Here is a tiny trained network, its code and every weight. The questions are about switching its units off for an input and a class, where a switched-off unit gives its printed mean instead of its output.

import numpy as np


def w(rows, s, z=0):
    codes = np.array(rows[::2]) - 128.0
    scale = np.full(codes.shape[1], s)
    scale[-1] = z or s
    return codes * scale


def norm(h):
    return h / np.sqrt((h * h).mean(-1, keepdims=True) + 1e-5)


def f(y):
    return y / 2 * (1 + np.tanh(0.7978845608 * (y + 0.044715 * y**3)))


def log_softmax(a):
    a = a - a.max(-1, keepdims=True)
    return a - np.log(np.exp(a).sum(-1, keepdims=True))


def net(x, mask):
    res = np.array(x, float).reshape(1, 4) / 4 @ E
    u = 0
    for l in range(4):
        y = f(norm(res) @ A[l][:, :-1].T + A[l][:, -1])
        res = res + np.where(mask[u : u + 3], y, B[l][:, -1]) @ B[l][:, :-1]
        u += 3
    return log_softmax(norm(res)[-1] @ U[:, :-1].T + U[:, -1])


A, B = {}, {}
E = w([
[199,200,182,102,3,85,124],'x0',
[139,124,124,132,134,124,129],'x1',
[209,136,202,193,104,221,167],'x2',
[113,203,130,216,169,116,133],'x3',
],0.0029)
A[0] = w([
[126,3,125,74,155,228,176,6],'0.n0',
[148,80,113,179,128,210,155,62],'0.n1',
[190,105,167,105,66,97,69,85],'0.n2',
],0.0046,0.0013)
B[0] = w([
[255,193,133,94,199,126,169,249],'0.n0',
[117,138,238,139,176,91,96,187],'0.n1',
[73,76,90,224,75,143,65,199],'0.n2',
],0.0051,0.0021)
A[1] = w([
[96,154,64,66,240,94,150,230],'1.n0',
[83,220,122,173,76,82,115,2],'1.n1',
[154,115,175,254,65,132,82,180],'1.n2',
],0.0037,0.00036)
B[1] = w([
[139,128,134,91,57,212,217,250],'1.n0',
[179,181,211,199,169,83,199,180],'1.n1',
[135,128,87,3,191,172,174,242],'1.n2',
],0.0055,0.0023)
A[2] = w([
[108,125,84,137,86,82,3,52],'2.n0',
[103,119,203,206,162,129,103,11],'2.n1',
[30,138,64,160,137,151,161,36],'2.n2',
],0.0062,0.0012)
B[2] = w([
[59,174,139,247,166,184,36,189],'2.n0',
[35,103,83,96,120,179,50,154],'2.n1',
[227,157,253,156,137,148,116,253],'2.n2',
],0.0058,0.0012)
A[3] = w([
[128,61,134,77,61,170,142,88],'3.n0',
[93,135,135,156,144,1,158,4],'3.n1',
[79,101,71,124,192,182,125,213],'3.n2',
],0.0071,0.0016)
B[3] = w([
[170,84,84,108,117,85,106,248],'3.n0',
[171,1,71,67,86,141,100,137],'3.n1',
[102,126,100,143,53,63,91,253],'3.n2',
],0.0098,0.002)
U = w([
[226,35,28,41,83,67,150,2],'0',
[210,240,251,142,254,173,208,187],'1',
[18,197,113,228,130,76,19,178],'2',
],0.006,0.0005)

Each question gives the input, the list of numbers given to net, and the class t.
The units are the neurons (one row each of A and B). Each row of codes is followed by its name. A weight is (code - 128) times the scale printed after its matrix; where a second scale follows, it is the last column's (A, B and U).
mask holds one flag per neuron, layer by layer. A switched-off neuron (its flag False) gives its mean, the last column of its row in B, instead of its output. The means were averaged over made-up inputs and are rounded, as every weight is.
A unit's drop is (log p(t) with every unit on - log p(t) with that unit switched off) / (log p(t) with every unit on - log p(t) with every unit switched off).
The circuit of an input: a set's keep is (log p(t) with only the set's units on - log p(t) with every unit switched off) / (log p(t) with every unit on - log p(t) with every unit switched off). Starting from all 12 units, units are removed one at a time, each time the one whose removal leaves the highest keep (on an exact tie, the one counted first), for as long as the keep stays at least 0.8.
circuit, biggest first: the units of the circuit, biggest drop first
most important unit: the unit with the biggest drop
k most important neurons: the k neurons with the biggest drops, biggest first
top k neurons in layer l: the k neurons of layer l with the biggest drops, biggest first
drop when u is switched off: that unit's drop, to one decimal
input [2,7,-4,5], class 0: 2 most important neurons => 3.n1, 1.n1
input [-7,0,-6,5], class 1: 2 most important neurons => 2.n2, 1.n0
input [-7,8,6,4], class 2: most important unit => 3.n2
input [-6,0,-3,1], class 1: 2 most important neurons => 2.n2, 1.n2
input [2,4,-5,-8], class 2: circuit, biggest first => 2.n0, 1.n2, 0.n2
input [-8,3,1,-4], class 1: 4 most important neurons => 0.n0, 0.n2, 2.n1, 3.n1
input [2,-2,0,-1], class 2: 3 most important neurons => 1.n0, 0.n2, 2.n0
input [-8,-3,7,2], class 2: 3 most important neurons => 3.n2, 2.n1, 2.n2
input [-1,-5,8,5], class 2: 2 most important neurons => 2.n1, 1.n0
input [-8,4,-8,6], class 1: circuit, biggest first => 2.n2, 1.n0
input [6,-4,-1,-3], class 2: 3 most important neurons => 1.n0, 2.n0, 0.n2
input [2,1,-2,6], class 0: 4 most important neurons => 3.n1, 1.n1, 2.n2, 0.n0
input [1,4,-1,4], class 0: 3 most important neurons => 3.n1, 1.n1, 2.n2
input [-4,3,-4,8], class 1: circuit, biggest first => 2.n2
input [2,-3,-1,7], class 0: top 2 neurons in layer 1 => 1.n1, 1.n0
input [7,-5,-7,7], class 0: 2 most important neurons => 3.n1, 1.n1
input [-8,-1,7,3], class 2: drop when 3.n2 is switched off => 0.8
input [-2,1,1,-8], class 1: drop when 2.n0 is switched off => -0.1
input [7,0,-6,-7], class 2: drop when 2.n0 is switched off => 1.0
input [4,1,-3,6], class 0: circuit, biggest first => 3.n1
input [-4,-2,-6,5], class 1: drop when 2.n2 is switched off => 1.9
